Below is a small trained network, with its code and all its weights. Each question gives an input and a target symbol and asks what happens when units are switched off, that is, made to give their printed mean instead of their output.

import numpy as np


def w(rows, s, z=0):
    codes = np.array(rows[::2]) - 128.0
    scale = np.full(codes.shape[1], s)
    scale[-1] = z or s
    return codes * scale


def f(y):
    return y / 2 * (1 + np.tanh(0.7978845608 * (y + 0.044715 * y**3)))


def softmax(a):
    e = np.exp(a - a.max(-1, keepdims=True))
    return e / e.sum(-1, keepdims=True)


def log_softmax(a):
    a = a - a.max(-1, keepdims=True)
    return a - np.log(np.exp(a).sum(-1, keepdims=True))


def net(x, mask):
    ids = ['ΓΔΘΩαλξπστ'.index(c) for c in x.split()]
    T = len(ids)
    res = E[ids] + P[:T]
    u = 0
    for l in range(2):
        q, k, v = (res @ M[l].T for M in (Q, K, V))
        z = softmax(np.where(np.tri(T) > 0, q @ k.T / 2**0.5, -1e9)) @ v
        res = res + np.where(mask[u], z, O[l][:, -1]) @ O[l][:, :-1]
        u += 1
        y = f(res @ A[l][:, :-1].T + A[l][:, -1])
        res = res + np.where(mask[u : u + 8], y, B[l][:, -1]) @ B[l][:, :-1]
        u += 8
    return log_softmax(res[-1] @ U[:, :-1].T + U[:, -1])


Q, K, V, O, A, B = {}, {}, {}, {}, {}, {}
E = w([
[194,191,31,152,163,144,83,43,134,194,100,90],'Γ',
[123,102,64,95,68,117,220,138,220,88,117,185],'Δ',
[140,56,101,137,133,85,72,91,189,132,159,132],'Θ',
[137,188,157,127,170,71,108,148,35,118,77,130],'Ω',
[156,138,132,227,134,165,59,158,119,141,95,155],'α',
[198,122,138,184,191,127,177,102,121,71,148,89],'λ',
[117,32,76,103,125,186,149,155,63,161,72,181],'ξ',
[118,134,91,163,192,114,39,183,121,107,222,161],'π',
[4,121,145,143,147,141,156,200,184,208,162,115],'σ',
[188,91,152,141,72,114,155,56,88,210,224,181],'τ',
],0.019)
P = w([
[71,103,119,178,10,202,110,138,142,65,218,10],'0',
[50,86,134,217,76,114,80,33,76,99,183,68],'1',
[105,91,145,137,119,154,115,54,132,131,161,75],'2',
[123,113,156,134,137,140,134,59,148,143,138,103],'3',
[143,136,172,119,154,118,135,72,159,158,122,124],'4',
[152,158,184,115,171,91,140,65,157,172,114,152],'5',
[176,167,184,125,201,85,160,66,165,186,98,163],'6',
[186,192,201,126,220,67,162,88,184,196,93,187],'7',
[204,209,191,127,240,62,181,87,188,214,81,198],'8',
[201,214,202,116,254,57,198,87,181,205,72,214],'9',
],0.0091)
Q[0] = w([
[83,105,119,107,181,199,200,146,167,164,128,129],'0.h1',
[228,99,172,161,254,113,126,87,176,171,178,106],'0.h1',
],0.0087)
K[0] = w([
[255,112,87,98,138,92,101,132,114,94,97,221],'0.h1',
[50,141,179,141,208,98,171,134,189,251,119,131],'0.h1',
],0.0074)
V[0] = w([
[158,95,115,86,101,159,133,205,193,189,87,180],'0.h1',
[228,93,111,133,147,106,100,80,89,3,111,189],'0.h1',
],0.0045)
O[0] = w([
[92,116,190,142,148,132,110,137,210,238,158,168,108],'0.h1',
[251,103,147,159,146,59,111,180,169,189,109,160,2],'0.h1',
],0.012,0.0057)
A[0] = w([
[174,35,174,228,115,102,91,155,165,140,222,82,43],'0.n1',
[145,58,91,118,95,38,155,220,154,94,91,112,167],'0.n2',
[104,57,123,125,62,180,148,165,163,128,151,114,56],'0.n3',
[100,193,144,254,63,106,133,188,105,166,57,104,183],'0.n4',
[121,29,115,108,114,79,58,167,92,147,168,74,49],'0.n5',
[154,194,214,86,168,106,156,151,160,127,121,102,98],'0.n6',
[140,69,114,116,224,176,113,151,29,100,206,120,1],'0.n7',
[165,148,91,211,16,73,95,113,133,136,102,204,108],'0.n8',
],0.0073,0.0055)
B[0] = w([
[96,140,168,178,82,94,112,63,146,30,132,254,253],'0.n1',
[19,68,88,117,211,75,86,159,102,107,86,78,240],'0.n2',
[137,145,64,94,59,106,95,51,75,126,118,102,161],'0.n3',
[180,158,171,83,197,205,168,35,92,13,103,122,224],'0.n4',
[75,159,160,90,96,202,15,167,105,179,147,203,149],'0.n5',
[101,107,79,67,125,111,24,93,106,175,91,192,186],'0.n6',
[85,176,83,192,139,90,200,213,106,168,102,161,251],'0.n7',
[201,118,96,35,151,225,159,179,121,59,145,164,191],'0.n8',
],0.0069,0.0032)
Q[1] = w([
[66,128,75,59,146,202,162,109,105,117,122,185],'1.h1',
[82,90,70,127,254,92,191,24,60,89,110,173],'1.h1',
],0.0083)
K[1] = w([
[150,162,164,154,191,89,135,91,220,206,111,207],'1.h1',
[253,101,158,74,229,66,140,191,174,179,65,214],'1.h1',
],0.0067)
V[1] = w([
[164,183,195,188,168,99,54,66,102,105,200,113],'1.h1',
[148,91,183,155,181,224,99,162,2,187,91,149],'1.h1',
],0.0052)
O[1] = w([
[94,70,196,89,160,174,117,186,152,207,187,65,112],'1.h1',
[104,189,174,193,11,103,106,161,155,114,97,93,251],'1.h1',
],0.011,0.0017)
A[1] = w([
[213,71,106,90,131,139,56,180,64,183,92,130,87],'1.n1',
[177,106,196,161,17,52,92,229,163,160,130,1,1],'1.n2',
[166,104,169,141,189,207,221,156,87,198,88,136,74],'1.n3',
[96,129,113,45,65,186,166,93,122,159,77,109,23],'1.n4',
[99,224,134,119,164,96,189,111,150,108,191,48,131],'1.n5',
[183,151,130,95,121,86,174,82,105,150,86,16,95],'1.n6',
[70,105,184,75,145,184,112,138,105,194,150,60,71],'1.n7',
[116,208,118,89,197,149,102,176,154,137,49,122,90],'1.n8',
],0.0069,0.0043)
B[1] = w([
[176,127,149,254,91,70,143,142,168,12,128,159,138],'1.n1',
[154,110,139,27,159,213,123,146,92,57,58,195,138],'1.n2',
[61,110,74,120,86,96,59,134,142,107,183,149,158],'1.n3',
[179,120,178,184,191,98,135,204,143,92,127,141,165],'1.n4',
[166,84,139,119,96,82,85,161,138,165,119,70,255],'1.n5',
[177,180,126,99,153,79,99,175,138,144,146,128,142],'1.n6',
[78,159,80,71,85,136,154,149,145,191,83,89,200],'1.n7',
[178,17,135,141,114,146,161,147,79,152,121,92,157],'1.n8',
],0.0084,0.0089)
U = w([
[180,146,42,129,109,168,76,151,143,161,157,84,68],'Γ',
[109,145,66,83,147,149,172,135,102,97,152,174,66],'Δ',
[90,53,125,106,108,101,30,102,161,104,133,129,11],'Θ',
[125,135,157,36,104,101,111,173,63,108,119,129,14],'Ω',
[122,136,145,132,132,254,148,170,175,81,116,141,89],'α',
[119,59,156,206,165,94,190,175,152,91,153,84,208],'λ',
[104,153,100,168,27,96,133,157,142,120,97,146,153],'ξ',
[86,197,99,139,163,120,117,232,126,111,202,173,134],'π',
[33,118,112,106,127,177,192,156,139,177,109,83,252],'σ',
[146,129,134,88,44,127,179,137,73,151,223,148,121],'τ',
],0.006,0.0025)

Each question gives the input, a string of symbols that net reads in full, and the target symbol t.
The units are the heads (2 rows each of Q, K, V and O) and the neurons (one row each of A and B). Each row of codes is followed by its name. A weight is (code - 128) times the scale printed after its matrix; where a second scale follows, it is the last column's (O, A, B and U).
mask holds one flag per unit, layer by layer, with each layer's heads first. A switched-off unit (its flag False) gives its mean, the last column of its rows in O or B, instead of its output. The means were averaged over made-up inputs and are rounded, as every weight is.
A unit's drop is (log p(t) with every unit on - log p(t) with that unit switched off) / (log p(t) with every unit on - log p(t) with every unit switched off).
The circuit of an input: a set's keep is (log p(t) with only the set's units on - log p(t) with every unit switched off) / (log p(t) with every unit on - log p(t) with every unit switched off). Starting from the 12 units with the biggest drops (on a tie, the unit counted first), units are removed one at a time, each time the one whose removal leaves the highest keep (on an exact tie, the one counted first), for as long as the keep stays at least 0.8.
units of the circuit, in order: the units of the circuit, biggest drop first
unit that matters most: the unit with the biggest drop
top k neurons: the k neurons with the biggest drops, biggest first
top k neurons in layer l: the k neurons of layer l with the biggest drops, biggest first
input σ σ λ α σ Γ λ ξ ξ Θ, target ξ: units of the circuit, in order : (1.h1; 0.h1)
input σ Θ τ ξ, target ξ: units of the circuit, in order : (0.h1; 1.h1)
input ξ λ λ λ λ ξ, target λ: units of the circuit, in order : (0.h1; 1.n1)
input α σ Ω ξ λ π τ Θ τ Γ, target ξ: units of the circuit, in order : (0.h1; 1.h1)
input α λ π σ λ σ σ σ ξ Ω, target ξ: unit that matters most : 1.h1
input ξ σ ξ Γ Θ Δ λ α α Θ, target Δ: units of the circuit, in order : (0.h1; 1.h1)
input λ α λ, target α: top 4 neurons : (1.n2; 0.n8; 0.n4; 0.n3)
input λ σ Γ, target σ: top 2 neurons : (1.n7; 0.n1)
input λ λ Θ α, target α: units of the circuit, in order : (0.n4; 0.h1; 0.n8; 1.n5)
input ξ σ λ λ σ σ Ω Δ π, target Δ: units of the circuit, in order : (1.h1; 0.h1)
input Δ Δ Ω α Ω λ σ Θ τ, target σ: units of the circuit, in order : (0.h1; 1.n7; 1.h1; 0.n4)
input λ σ σ τ α λ σ λ λ σ, target λ: top 3 neurons : (1.n8; 1.n7; 0.n2)
input Ω λ σ σ σ λ, target σ: top 2 neurons in layer 0 : (0.n4; 0.n7)
input σ λ Θ Θ, target σ: units of the circuit, in order : (1.n7; 0.h1)
input Δ σ τ, target σ: top neuron in layer 0 : (0.n1)
input π λ λ λ Ω λ, target Ω: top 2 neurons in layer 1 : (1.n2; 1.n6)
input λ α λ σ α, target σ: units of the circuit, in order : (0.h1; 1.n7; 0.n1)
input α Θ λ α α, target α: top 2 neurons in layer 0 : (0.n4; 0.n8)
input Γ λ σ λ σ, target λ: top 2 neurons in layer 0 : (0.n2; 0.n4)
input α Θ π π σ Δ Γ, target Δ: unit that matters most : 1.h1
input ξ λ α Ω Ω λ σ λ Ω, target σ: top 2 neurons : (1.n7; 0.n4)
